Below is a small trained network, with its code and all its weights. Each question gives an input and a target symbol and asks what happens when units are switched off, that is, made to give their printed mean instead of their output.

import numpy as np


def w(rows, s, z=0):
    codes = np.array(rows[::2]) - 128.0
    scale = np.full(codes.shape[1], s)
    scale[-1] = z or s
    return codes * scale


def norm(h):
    return h / np.sqrt((h * h).mean(-1, keepdims=True) + 1e-5)


def f(y):
    return y / 2 * (1 + np.tanh(0.7978845608 * (y + 0.044715 * y**3)))


def softmax(a):
    e = np.exp(a - a.max(-1, keepdims=True))
    return e / e.sum(-1, keepdims=True)


def log_softmax(a):
    a = a - a.max(-1, keepdims=True)
    return a - np.log(np.exp(a).sum(-1, keepdims=True))


def net(x, mask):
    ids = ['ΔΘΦαξτω'.index(c) for c in x.split()]
    T = len(ids)
    res = E[ids] + P[:T]
    r = norm(res)
    for j in range(2):
        rows = slice(3 * j, 3 * j + 3)
        q, k, v = (r @ M[0][rows].T for M in (Q, K, V))
        z = softmax(np.where(np.tri(T) > 0, q @ k.T / 3**0.5, -1e9)) @ v
        o = O[0][rows]
        res = res + np.where(mask[j], z, o[:, -1]) @ o[:, :-1]
    y = f(norm(res) @ A[0][:, :-1].T + A[0][:, -1])
    res = res + np.where(mask[2:10], y, B[0][:, -1]) @ B[0][:, :-1]
    return log_softmax(norm(res)[-1] @ U[:, :-1].T + U[:, -1])


Q, K, V, O, A, B = {}, {}, {}, {}, {}, {}
E = w([
[124,163,174,110,122,170],'Δ',
[13,165,175,133,238,5],'Θ',
[115,179,185,155,77,161],'Φ',
[194,117,134,136,157,130],'α',
[137,149,152,171,78,136],'ξ',
[170,108,170,102,77,168],'τ',
[218,126,117,130,200,128],'ω',
],0.015)
P = w([
[15,47,187,136,160,138],'0',
[141,195,105,204,116,132],'1',
[108,140,185,141,166,123],'2',
[154,142,191,157,149,61],'3',
[72,88,16,126,114,191],'4',
[125,211,100,88,166,100],'5',
[105,200,59,37,102,96],'6',
[144,68,108,157,220,171],'7',
[102,191,52,5,254,168],'8',
],0.0097)
Q[0] = w([
[137,78,91,118,126,194],'H1',
[75,110,167,119,182,142],'H1',
[75,208,2,21,85,52],'H1',
[73,95,84,114,154,82],'H2',
[107,189,65,145,110,213],'H2',
[75,161,139,138,61,53],'H2',
],0.0088)
K[0] = w([
[143,229,25,220,103,100],'H1',
[158,167,2,13,172,151],'H1',
[233,218,226,99,142,2],'H1',
[228,162,122,54,39,133],'H2',
[116,209,175,113,75,154],'H2',
[191,97,89,158,139,175],'H2',
],0.0073)
V[0] = w([
[88,74,213,43,137,214],'H1',
[29,254,91,178,201,107],'H1',
[229,125,123,83,241,106],'H1',
[159,122,149,127,63,172],'H2',
[181,86,143,245,233,127],'H2',
[105,200,137,145,150,63],'H2',
],0.0089)
O[0] = w([
[154,105,116,110,157,170,253],'H1',
[197,153,198,166,116,124,65],'H1',
[143,122,108,173,164,250,147],'H1',
[149,129,89,84,209,121,109],'H2',
[67,134,94,170,140,160,194],'H2',
[142,142,93,67,110,131,149],'H2',
],0.013,0.0067)
A[0] = w([
[197,131,196,112,122,176,120],'N1',
[168,217,113,96,66,126,226],'N2',
[205,194,166,238,74,119,211],'N3',
[110,144,56,1,72,217,243],'N4',
[171,116,8,238,152,64,252],'N5',
[127,133,112,126,169,213,86],'N6',
[229,197,61,63,87,17,61],'N7',
[147,159,237,137,169,103,93],'N8',
],0.0082,0.0018)
B[0] = w([
[157,136,98,130,83,184,154],'N1',
[190,132,106,143,113,149,155],'N2',
[119,137,31,54,112,120,164],'N3',
[139,195,112,115,254,74,254],'N4',
[133,137,157,72,108,136,147],'N5',
[123,152,177,214,138,130,188],'N6',
[98,127,230,164,104,71,147],'N7',
[165,87,171,90,141,197,145],'N8',
],0.0084,0.0091)
U = w([
[164,61,165,109,109,126,1],'Δ',
[186,133,61,123,28,150,172],'Θ',
[110,114,225,146,80,82,171],'Φ',
[80,98,95,251,124,146,196],'α',
[110,113,139,173,66,25,79],'ξ',
[79,87,77,44,195,88,122],'τ',
[86,108,105,255,99,149,107],'ω',
],0.0087,0.0015)

Each question gives the input, a string of symbols that net reads in full, and the target symbol t.
The units are the heads (3 rows each of Q, K, V and O) and the neurons (one row each of A and B). Each row of codes is followed by its name. A weight is (code - 128) times the scale printed after its matrix; where a second scale follows, it is the last column's (O, A, B and U).
mask holds one flag per unit, heads first, then neurons. A switched-off unit (its flag False) gives its mean, the last column of its rows in O or B, instead of its output. The means were averaged over made-up inputs and are rounded, as every weight is.
A unit's drop is (log p(t) with every unit on - log p(t) with that unit switched off) / (log p(t) with every unit on - log p(t) with every unit switched off).
The circuit of an input: a set's keep is (log p(t) with only the set's units on - log p(t) with every unit switched off) / (log p(t) with every unit on - log p(t) with every unit switched off). Starting from all 10 units, units are removed one at a time, each time the one whose removal leaves the highest keep (on an exact tie, the one counted first), for as long as the keep stays at least 0.8.
units of the circuit, in order: the units of the circuit, biggest drop first
most important unit: the unit with the biggest drop
top k neurons: the k neurons with the biggest drops, biggest first
heads that matter: for each layer, one digit per head in row order, 1 if its drop is at least 0.15 and else 0, layers parted by /
input Δ τ Φ Φ, target Δ: heads that matter -> 10
input τ Θ α Φ τ Θ Θ Θ ω, target Θ: heads that matter -> 11
input ξ Θ Θ Θ, target Φ: units of the circuit, in order -> H1, N8
input α α α Θ, target ω: heads that matter -> 11
input τ Δ τ τ Θ τ ω ξ, target Θ: heads that matter -> 11
input α τ Θ τ, target ω: most important unit -> H2
input Θ τ τ τ ξ, target τ: heads that matter -> 10
input τ Φ Θ τ Θ Φ ξ α, target Θ: heads that matter -> 11
input ω τ Θ α τ ω Θ Φ, target τ: heads that matter -> 10
input α Θ τ ω, target α: heads that matter -> 01
input τ α Φ ξ ξ Φ τ α, target ξ: heads that matter -> 10
input Φ Φ ω Θ, target α: heads that matter -> 11
input Δ Θ τ τ τ, target Θ: units of the circuit, in order -> H1, N3
input τ Θ ξ, target τ: units of the circuit, in order -> H1
input τ Φ α τ Δ Δ τ α, target Δ: units of the circuit, in order -> H1, N4
input τ τ α ω τ α, target α: units of the circuit, in order -> H1, N6
input ξ Φ Φ ξ τ α, target Φ: top 2 neurons -> N7, N4
input Δ τ τ Φ, target Δ: units of the circuit, in order -> H1, N8
input Θ α α τ α Δ, target α: units of the circuit, in order -> H1, N6
input Φ ω ω, target Φ: units of the circuit, in order -> H1, N7
